After every row comes roughly how far along a hidden order it lies, from 0 to 10.
[-10.9 -34.4  37.2  16.0  18.0  33.6 -33.1 -15.4 -22.7 -22.3   8.2  -8.1
 -18.1  13.5 -27.9   6.2  -6.2] -> 10
[ -8.3  -9.1  24.6  35.1  11.3  18.4 -29.1 -24.0 -12.1 -20.5   3.3  -7.0
  -6.9   2.3 -34.6   1.9  -7.7] -> 6
[-15.4 -20.2  12.1  33.4  16.3  29.6 -26.9 -20.4 -25.7 -23.8  13.2 -29.5
 -15.4   8.7  18.8  10.4  -9.2] -> 4
[-14.4 -22.0  42.4  33.1  24.2  35.2 -29.6 -24.1  -5.4  -7.6  -0.4 -12.1
  -5.9  15.6 -39.6  -0.6  -7.0] -> 9
[-17.2 -17.8  12.6  16.9  17.0  35.1 -22.4 -14.5 -34.2 -20.5  11.9 -24.0
 -18.5  11.5 -30.9  16.5  -6.9] -> 3
[-17.2 -24.7  41.1  40.6   6.3  15.6 -35.3 -14.1 -11.6 -18.3  13.1  -8.9
  -4.6   1.6 -41.9   9.1  -7.5] -> 7
[-11.8 -28.5  23.4  18.2  19.0  31.0 -32.9 -16.7 -11.7 -20.0  20.8 -25.1
 -15.3   4.8 -36.1   8.2  -7.5] -> 6
[-16.3 -18.5  68.4  40.4  15.0   8.0 -43.0 -14.5  -5.2 -18.3  -5.4   1.3
  -0.1  14.0 -26.5  -2.6  -8.5] -> 9
[-13.2 -15.3  19.7  35.8   4.3  13.2 -37.5  -9.4 -32.0 -27.8  11.1 -10.4
 -12.8   4.7 -17.7  16.3 -12.6] -> 4
[-17.1 -21.6  46.0  46.6  14.9  13.6 -36.9 -16.0  -3.7 -10.8  -1.7 -10.6
  -1.7  15.6 -42.7  -4.1  -5.5] -> 10
[-15.8 -26.7  48.3  40.6  14.0  16.2 -32.0 -21.1 -12.1 -16.6   8.4  -6.5
  -8.1   5.2 -39.5  -6.6 -10.4] -> 7
[-10.6 -20.0  48.6  32.2  10.0  11.8 -39.1 -25.1  -7.5 -21.8   3.0  -5.7
   5.4  19.7 -37.7   3.2  -7.1] -> 8
[-14.7 -14.7  17.4  20.8  11.8  30.6 -19.1  -3.7 -22.6 -24.5  16.3 -22.2
 -17.0   5.5 -25.1   4.8  -9.0] -> 3
[ -9.5 -27.8  46.9  32.5  10.1  17.6 -41.4  -6.0 -10.3 -37.2   8.3 -10.4
  -6.9   4.2 -30.8   4.3  -7.2] -> 8
[ -9.2 -15.7  34.7  32.2  15.7  33.0 -45.2 -31.0  -7.6 -18.9  11.4 -19.4
  -3.2  10.7 -43.3   2.4  -6.6] -> 7
[-20.0  28.4  88.6  41.5   0.8  -9.1 -39.6 -18.8   8.6 -15.8  -9.5  17.5
  13.8   1.1 -24.9  -2.0 -13.0] -> 4
[-16.4 -23.3  11.0  13.1  16.6  36.1 -16.9 -21.7 -46.0 -20.0  19.9 -20.6
 -21.3  17.4 -25.0  16.0 -10.5] -> 4
[-21.8 -13.9  31.2  43.5  21.1  25.2 -31.1 -14.3  -8.5 -13.4   1.4 -22.6
  -8.6   7.2 -43.0  -3.4  -9.9] -> 0
[-13.9 -27.0  34.9  27.4  15.0  20.0 -43.2 -23.3 -15.1 -25.1   5.2 -14.1
  -8.3  14.2 -39.4   0.7  -7.0] -> 9
[-24.3 -15.4  51.0  35.1   4.2   4.7 -44.8   9.6 -17.0 -30.9   7.6   1.9
  -8.8   7.7 -14.5  15.1 -12.3] -> 1
[-19.8  -6.7  46.7  42.8   8.6  22.1 -39.9  -5.5 -12.2 -21.0   3.3 -12.4
  -9.1  14.1 -21.2   5.5 -12.1] -> 0
[-22.1  -6.6  74.2  35.5 -11.1   8.1 -45.5  27.8 -20.6 -32.9   3.8   5.3
  -5.6  -5.0   4.5  17.4 -12.6] -> 2
[-13.0 -32.7   1.1  15.4  16.1  34.5 -26.0 -26.5 -36.1 -22.7  20.0 -26.1
 -22.1  14.3 -39.4  12.7 -11.9] -> 6
[-13.5 -12.0  20.4  26.3  23.8  39.2 -23.4 -36.7 -19.2 -20.6  12.4 -16.0
 -17.0  13.2 -46.3   3.2  -7.5] -> 4
[-13.5  -9.5  22.4  23.4  31.7  52.1 -11.8 -55.5 -13.7 -13.2  15.5 -23.8
 -13.2  15.4 -56.4  -3.9  -2.5] -> 6
[-15.1 -45.1  38.2  10.8   2.8   7.6 -39.2   6.4 -29.1 -34.7  20.7  -9.1
 -17.8  -4.4 -10.3  17.3  -7.5] -> 8
[-18.1   1.8  41.4  49.8  20.4  19.2 -26.2  -9.2  -8.4  -7.0   1.6 -13.9
  -4.0   5.9 -37.9  -2.3  -8.4] -> 1
[-13.1  -3.8  41.4  38.0  20.1  20.9 -39.8 -21.1   0.0 -14.0  -0.9 -11.7
   1.3  10.0 -25.7  -8.8  -7.2] -> 9
[-15.4  -4.0  27.3  40.0   7.0  27.7 -31.1 -12.8 -29.1 -25.1   9.0 -11.4
  -8.8  13.4 -20.5  15.9 -13.1] -> 3
[-14.6   7.6  25.4  47.7  22.4  31.1 -24.3 -28.3 -17.3 -19.6  -2.1 -16.5
  -5.7  10.6 -38.5   1.3  -8.9] -> 2
[-15.8 -21.6  50.0  43.2  13.3  25.8 -41.4 -14.4  -7.2 -16.6   6.3  -7.8
  -3.3  16.5 -33.2   6.4  -8.5] -> 10
[-15.4 -25.8  43.1  25.2   0.2  17.1 -40.3  -9.7 -24.0 -28.6  15.1  -2.2
  -9.3   6.2 -17.2  10.4  -8.3] -> 6
